After every row comes one of two labels: whether the row has a hidden trait. Each part has its own trait and labels.
(in the rows, 128 means zero)
[135 121 123 114 141 124 140 164 127 136 127 122 155 137 130 138  96 119
  73 143 134 170 127 123 131 122 123 133 105 160 139 123 118 126 154 121
 122 130 115 122 126 150 141 135 136 121 191 133 118 124 117 156  95 117
 132 119 155 143]  Y
[128 121 111 189 131  79 146  68  56 186 146 148  97 140 148 141 162 175
 227 136 121 160 120 110  79 105 125 111 156 115 150 122 145 147 121 133
 100 128 128 151 167 117 191 152 138 158 237 159 113 141 123  93  55 153
  88 124 116 182]  N
[144 135 113 155 111  57 116  70  47 154 138 117 122 108 123 213 177 163
 202 140 114 206 246 178  43 120 126  80 102 113 183 100 176 141 122  79
  98 141  18 140 114  97 167  72  94 155 255 102 115 115 131 255  33  88
   1  71 130 171]  Y
[116  93 129  71 135 142 151 138  87 126 127 130 187 131 152 142 131 125
  38 149 126 178 130 138 162 120 162 107 145 154 166 131 111 112 194 136
 126 148 192 145 173 126 189 140 153 118  56  96 119 144  98 155 104  61
  46 157  93 153]  N
[122 126 134 150 132 136 146 127 143 113 138 140  89 139 132 107 133 139
 151 116 140 124 110 117 159 124 159 117 137 167 148 111 126 129 128 137
 126 122 204 160 129 123 152 140 219 120 108 134 131 128 138  92 104 143
  61 129 140 131]  N
[126 120 133 138 147  75 121 118 107  94 121 106 124 115 134  95 113 119
  56 148 131 136 128 124 186  88 179 131  86 140 126  92 117 137 112 127
 133 144 121 156 123 171  98 195  70 130 198 144  93 143 166  93 173  93
 140 136 153  98]  Y
[121 134 130 127 134 131 146 134 107 137 128 111 187 138 122  98 126  71
 192 155 137 198 106 115 103 140 158 103 143 106 142 106 112 143 142 154
 102 141 137 129 144 134 159 152 193 113 154 133 131 139 137 158 131  83
 146 116 173 111]  N
[118 128 121 157 119 109 139 128 122 128 110 109 191 125 132 105 114 146
  96 153 132 210 146 110 107 121 170 137 100 125 111 132 122 130 139 131
  91 127 100 142 140 115 158 162 176 114  81 128 155 135 119 134 157 104
 145 125 127 117]  N
[131 125 127 133 125 125 130 129 122 128 130 125 136 128 124 135 125 128
 153 130 126 114 150 142 116 126 140 123 118 133 132 128 133 130 134 130
 122 131 122 125 127 126 133 125 127 127 145 127 130 130 122 140 117 109
 113 122 133 134]  N
[127 121 111 102 130 125 160 137  59 101 142  99 113 133 129 124 136 101
  72 169 144 157 120 141 146 151 201 114 116 144 152 117 111 124 184 165
 108 146 217 140 173 120 151 130 196 117 128 122 143 119 133 107 110  58
  99 126 143 122]  Y
[125 112 129 108 151 101 151 190  77 129 150 116 143 139 144 176 123 160
 109 141  91 211  94 108 108 107 141 103 100 161 115 113 102 133 176 133
 123 145 107 102 132 152 182 165 105 128 215 137  98 128 120  92  90 126
 126  89 166 129]  Y
[139 100 122 139 104 144 156  98  17 120 160  63 131 143 147 110 131  63
  55 188 127 128 115 126 130 172 165 143 118 119 166 133 147 132 109 170
 106 126 181 141 107 134 138 139 129 123  81 108 145 147 102  80 197 149
  72 124 160 132]  N
[120 143 131 124 136 109 114 118 120 116 117  98 146 122 136 110 140  67
  50 149 124 115 139 128 163  81 123 142 129 117 142 109 127 129 125 116
 118 135 170 171 136 135 123 138  98 123 128 119 141 133 142 132 190 137
 107 126 133  99]  Y
[123 129 126 119 127 147 138 124  91 163 137 103 173 124 121 114 115 105
 170 165 115 173  84 117  99 132 145 115 109 129 133 100 126 141 121 148
 119 139 135 122 153 133 138 109 189 126 182 135 123 150 144 115 117 109
 150 121 166 133]  Y
[130 110 110 120  98 145 126 159 111  93 132 129 226 120 114  94 118  79
  31  64 114  98  95 140 120 151  58 112  87 116 117 166 138 107 205 111
 145 127 189 132 156  97 157 109  93 112 145 125 117 117 115 204 139 117
 115 131 136 122]  Y
[138  86 134 168 129 125 116 141 112 142 136 157  51 129 162 121 183 189
 246  83 131 152 153 133 128  94 125 134 231 127 146 141 121 125  72 142
 116 143 106 147 129 179 131 168  69 131  30 113 113 111 188  69 103 112
 160 119 151 141]  Y
[141 153 123  81 149 116 138 122 141 100 113 143 172 130 125  87 138  53
 175  55 118 191  61  93 129 133 127 118 191 105 121 138 135 134 127 153
  99 148  64 127 116 128 132 138 139 106 131 143 105 138 143  93  89  92
 168 113 149 107]  Y

[130 135 119 132 174 126 138 112 123 166 117 124 109 166  91 149 130 135
 147 115 112 169 138 151  98 175 172 116]  [65]
[136 131  78 128 198 173 128  54 128 101 144 130 141 194 130 141  70 136
 165 120 107 172 118 180 122 143 173 130]  [65]
[133 118 143 120 154 117 124 121 134 137 105 132 137 114 163 108 136 124
 127  91 144  92 100 129 122 125 145 144]  [69]
[140 150  89 132 166 132 139  88 101 111 130 136 110 175 114 150 127 149
 143 102 116 201 142 194  98 169 188 110]  [65]
[129 138 152 116 152 105 123 146 131 187  91 112  99 139  72 143 164 137
 127 115 124 173 139 124  80 160 164 121]  [65]
[132 139 102 132 159 128 138 104 116 128 121 130 112 170  92 152 130 141
 141 107 114 175 139 165  96 170 184 113]  [65]
[136 118  90 135 187 149 136  69 130  79 132 148 145 173 171 120  78 137
 161 104 120 127 105 166 137 134 166 138]  [69]
[132 121  92 130 187 153 132  68 138 110 128 138 142 172 143 129  85 136
 175 105 116 144 112 176 129 137 177 134]  [69]
[118 144 117 114 152 100 128 116 114 181 113 119  91 158  46 170 157 133
 123 103 111 240 142 173  92 187 191 118]  [65]
[111 108 171 121 111 120 120 192 175 202 115  97 123  95  86 130 150 112
 110 158 149 100 127  76 120 117  85 124]  [65]
[112  98 168 127  99 135 124 171 173 163 126 119 148  83 164 104 125  99
 112 134 156  54  94  78 146  79  86 149]  [69]
[138 144  80 131 184 157 134  75 115 102 140 135 126 182 122 146  89 145
 152 116 111 193 132 190 106 155 182 115]  [65]
[142 136  78 128 198 174 130  48 119  73 143 146 144 176 169 131  73 134
 168  98 111 180 107 193 128 141 173 135]  [69]
[129 136 112 130 170 133 138 103 132 153 122 126 114 175  96 148 122 141
 153 113 114 180 137 164 101 162 178 113]  [65]
[118  95 158 122 132 154 120 142 175 155 133 108 150 116 151 108  94 110
 133 148 142  72 105  91 144  81  82 145]  [69]
[105  88 173 123 123 145 117 163 196 197 128  99 147 101 126 118 105  97
 121 169 149  78 107  79 143  77  67 145]  [69]
[136 155  82 117 166 124 125  96  92 119 135 124 103 173  74 165 125 157
 136 127 105 237 155 180 101 183 189 108]  [65]
[136 124  82 127 190 160 129  50 129  95 136 142 147 175 149 135  74 138
 158 111 111 160 112 183 132 137 174 133]  [69]
[134 148  86 125 175 134 130 100 114 125 131 120 102 173  75 163 140 152
 143 130 105 217 157 174  98 174 179 107]  [65]
[133 137  94 132 186 139 136  87 122 131 126 133 120 176 111 143 116 142
 151 109 115 176 130 171 103 175 181 113]  [65]
[130 133 152 119 138 108 124 162 139 179  92 112 106 122  89 135 166 135
 123 118 130 134 136 109  83 147 161 120]  [65]
[121 112 160 118 121 127 120 159 156 160 112 109 133  98 128 111 140 113
 115 126 145 102 107  97 117 101  98 139]  [69]
[142 118 114 157 164 177 144  89 130  74 155 147 156 173 198 112  58 130
 176 141 118  49 115 136 171  96 117 130]  [69]
[107 107 173 122 106 109 121 216 187 220 111  90 126  98  66 137 158 114
 108 174 145  98 156  71 119 100  78 121]  [65]
[140 144  80 132 191 162 133  68 118 109 136 133 124 178 122 145  88 144
 157 117 112 197 133 186 106 162 183 116]  [65]
[128 121 146 121 137 120 126 131 142 160 101 122 123 120 126 121 158 127
 129 108 137 118 117 117 100 131 147 133]  [69]
[111  87 172 137 142 174 123 162 211 194 142 100 161 120 140 117  58  99
 147 200 141  49 111  73 160  76  40 138]  [69]
[132 115 100 132 196 166 132  67 143 110 130 140 149 178 150 126  75 131
 159 111 118 128 113 162 139 128 164 134]  [69]
[134 112 104 137 204 160 135  67 145 108 137 139 150 188 160 126  67 134
 166 124 115 122 111 156 146 120 153 136]  [69]
[127 123 144 123 134 122 126 135 140 152 103 122 124 122 134 122 149 128
 130  99 136 114 114 116 107 132 142 134]  [69]
[127 149 127 121 141  92 134 122 100 154  96 134  94 144  82 148 183 134
 123  77 123 194 134 159  85 183 193 120]  [65]
[129 108 113 127 178 146 129  97 150 131 123 132 148 157 149 118  86 133
 139 117 127 109 112 136 130 121 150 140]  [69]
[118 145 131 114 148  92 127 128 116 184 106 118  90 151  40 162 162 130
 116 101 117 211 137 154  86 183 181 119]  [65]
[134 120 110 129 167 129 134  66 120  83 119 152 139 152 179 111 105 135
 138  74 131 119 103 162 132 141 178 139]  [69]
[139 124  95 139 189 155 138  56 123  83 134 151 150 179 174 118  75 139
 162  96 115 133 109 168 148 136 171 136]  [69]
[137 159  85 123 160 117 133 100  91 106 124 137 105 166  90 150 145 152
 132 101 111 218 149 179  96 182 190 110]  [65]
[119 111 166 120 127 131 119 166 166 179 112 107 130  80 122 122 133 116
 117 136 146 100 119  98 115 107 100 134]  [69]
[141 150  79 131 177 162 133  64 102  94 143 133 122 176 136 142  91 142
 155 107 111 213 129 170 106 161 177 116]  [65]

Part 3:
[ 51  18 127 118 103 122 121  94 138  74  89 136  92  86 140 204  86  99
 127 122 134 128 143 146 160 112 149 159 171 113 100 175 153 141 110 121
 121 130 137 122 135 174 110  96  96 131 226 138 148 149 112  79   1 138
 135 112  85 255 137 141 111 119  61]  vaz
[ 54 127 114 135 132 144 142 136 142 157 114 139 156 101 117 111 111 126
 120 128 150 121 123 130 150 127 142 125 129 131 140  86 155 104 132 119
  85 178 134 117 114 130 149 114 129 133  96 151  95 155 128 160 152 122
 134 124 116 103 112 149  96 119 206]  Dogut
[ 78 116 129 128 120 111 122 145 148 118 119 132 163 149 131 131 109 115
 112 131 123 128 119 151 157 121 155 154 159 148 140 112 163 162 149 121
  97 209 101 117 129 145 140 103 110 132 155 143 133 131 115 139 162 121
 112 127 137 131 111 139  99 117  80]  Dogut
[117 170 136 146 135  96 121 125 116 100 142 123 129 170 137  99 146 124
 146 114  95 118 105 114 167 124 108 119 116 159 129 158 112 153 131 137
 177 151 115 128 140 112 115 143 140 125 164 101 194 102 126 121 145 138
  97 136 158  88 139 101 164 139  25]  Dogut
[133 150 137 114 113 100 117 129 124 120 131 152 135 163 144 142 126 117
 102 123 120 152 123 146  70 113 145 174 149 108 128 117 178 149 138 112
 156 207 125 140 138 146 134 119  88 134 145 146  86 120 118 125 154 120
 105 136 140 185 109 108 132 119  76]  vaz
[225 107 123 154 137 193 114 139 136 107 129 120 114 130 133 157 125 134
 150 145 123 125 122 137 140 125 149 137 118 110 130 185 122 108 156 145
 168  65 130 117 129 119 138 143 152 119 167 104 134 149  99 127  63 143
 146 139 130  83 127 122 112 123  55]  vaz
[134 112 114  81 133 131  93 134 149 104 104 126 140 156 142 123 146 137
 129 119 118 118 137 128 171 125 114 174 101 128 133 152  88  84 145 130
 114 166 163 140 120  97 126 128 159 121 149 134 142 146 119  76 182 132
 153 122 145 144 118 130  94 122 139]  Dogut
[255 116 130 116 120 148 140 146 137 132 140 119 152 159 133 156 134 126
 117 123 104 137 135 129  65 130 162 142 101  99 130  97 137 136 149 108
 116  75 138 132 126 150 132 133 125 133 137 138  90 115 110 154 153 119
 153 139 143 128 109 125 101 125  85]  vaz
[ 83 121 127 143 126 154 134 117 103 129 133 130  83  82 132 151 133 123
 156 124 138 133 131 108 117 135 121 115 142  93 121 144 115  81 113 131
 157  70 171 145 135 135 120 140 138 127 129 140  94 141 136 120  41 143
 156 117  89 168 134 137 139 125 161]  vaz
[255 171 124 151 131  74  94 150 137  98 134 121 134 168 145 108 122 107
 134 115 110 130  98 119 168 125 144 167 130 133 140 155 175 143 149 129
 135 163  96 110 136 138 126 112 144 123 171 111 138 115 114 126 153 138
 146 124 148 116 123 116 113 109  91]  Dogut
[204 154 141 103 131 133  94 136 117 115 138 142 135 190 157 119 169 125
 111 138 109 131 117 149  49 123 134 155 125 119 136 167 110 100 144 131
 187 173 156 138 145 107 126 138  98 125 114 128 150 126 130 115 199 129
 127 141 170 138 109  96 145 131  65]  vaz
[252 127 114 135 133  88 120 140 142 145 117 136 144 153 119  79 117 139
 128 124 142 118 105 141 147 120 134 179 104  93 123 123 131  91 133 128
  93 111 114 116 115 114 141 131 141 133 106 124 146 147 102 142 171 127
 166 126 115  73 132 145 105 112 176]  Dogut
[ 72 160 115 134 103  83 142 120 116 114 127 153 109  97 135 128  92 128
 126  97 146 147 125 119 149 129 124 133 155 107 119 101 186 157 113 106
 146 179 115 140 134 151 112 103 143 135 135 152  60 136 118 114  95 134
 124 127 128 193 123 121 118 102 165]  vaz
[151 150 140 141 114 145  99 142 104  99 166 128 122 143 134 110 125 140
 135 136 126 125 113 141 123 131 122 192 162 116 144 156 154 150 153 134
 158 197  88 158 144  97 131 134 164 127 138 137 116 102 107  98 138 125
 125 129 110  45 114 112 132 114  62]  vaz
[ 23 112 141 140 138  90 128 115 125 121 121 137 110 135 127 119 118 127
 111 147 138 147 112 152 143 107 135 146 172 155 112 153 172 166 117 142
 155 101 109 110 140 156 119 116  65 128 173 135 178 125 130 131  64 124
  92 130 135 154 148 127 165 140 105]  vaz
[ 48  86 121 116 118 150 141  98 121 111 109 149 100  95 134 128 121 131
 129 129 140 122 141 132  96 124 119 107 140  96 104 172 108 107 100 127
 150 102 147 133 131 121 109 124 127 130 120 140 138 151 121  98  84 139
 147 133 118 221 140 112 141 127 120]  vaz
[ 56 134 140 146 116 130 101 120 116 107 141 119 101  88 128 171 109 111
 137 139 145 136 137 123 174 134 110 122 169 146 139 156 153 155 126 141
 134 187  92 131 139 118 137 119 146 121 137 127  80 116 139  90  64 128
 104 119  98 168 126 130 136 131 119]  vaz
[206 171 119 129 115  79 120 153 126 108 144 111 132 148 142 144 135 108
 150  90  94 133 122  96 172 146 136 105 105 131 141  97 119 136 142 115
 124 116 141 131 137 153 112 115 171 126 167 128 102  99 141 147 146 141
 150 119 146 131 122 120 101 113 150]  vaz
[ 37 117 123 120 115 153 146 117 147 138 104 148 158 120 138 140 109 112
 115 121 120 118 134 136 130 120 141 112 128 134 135 104 150 129 131 111
 109 214 144 127 119 126 145 121 112 135 121 160 139 137 118 145 183 123
 109 135 130 159 108 135 107 129  72]  Dogut
[249 155 125 159 130  83 119 106 128  99 120 145 106 160 128  93 101 133
 134 136 134 125 100 138 174 112 107 164 116 111 106 191 159 157 118 132
 177 110  77 112 127 110 119 138 142 126 151  94 184 112  83  93 118 138
 125 144 137 123 147 101 167 123  20]  vaz
[255 127 136 144 127 147 140 127 142 140 116 123 135 134 137 182 128 109
 115 137 113 144 140 111  86 122 152 107  99 126 127 113 155 144 141 118
 140  67 148 113 121 153 145 142 100 127 163 120 100 118 129 148  86 126
 105 141 132 178 112 131 128 137  57]  vaz
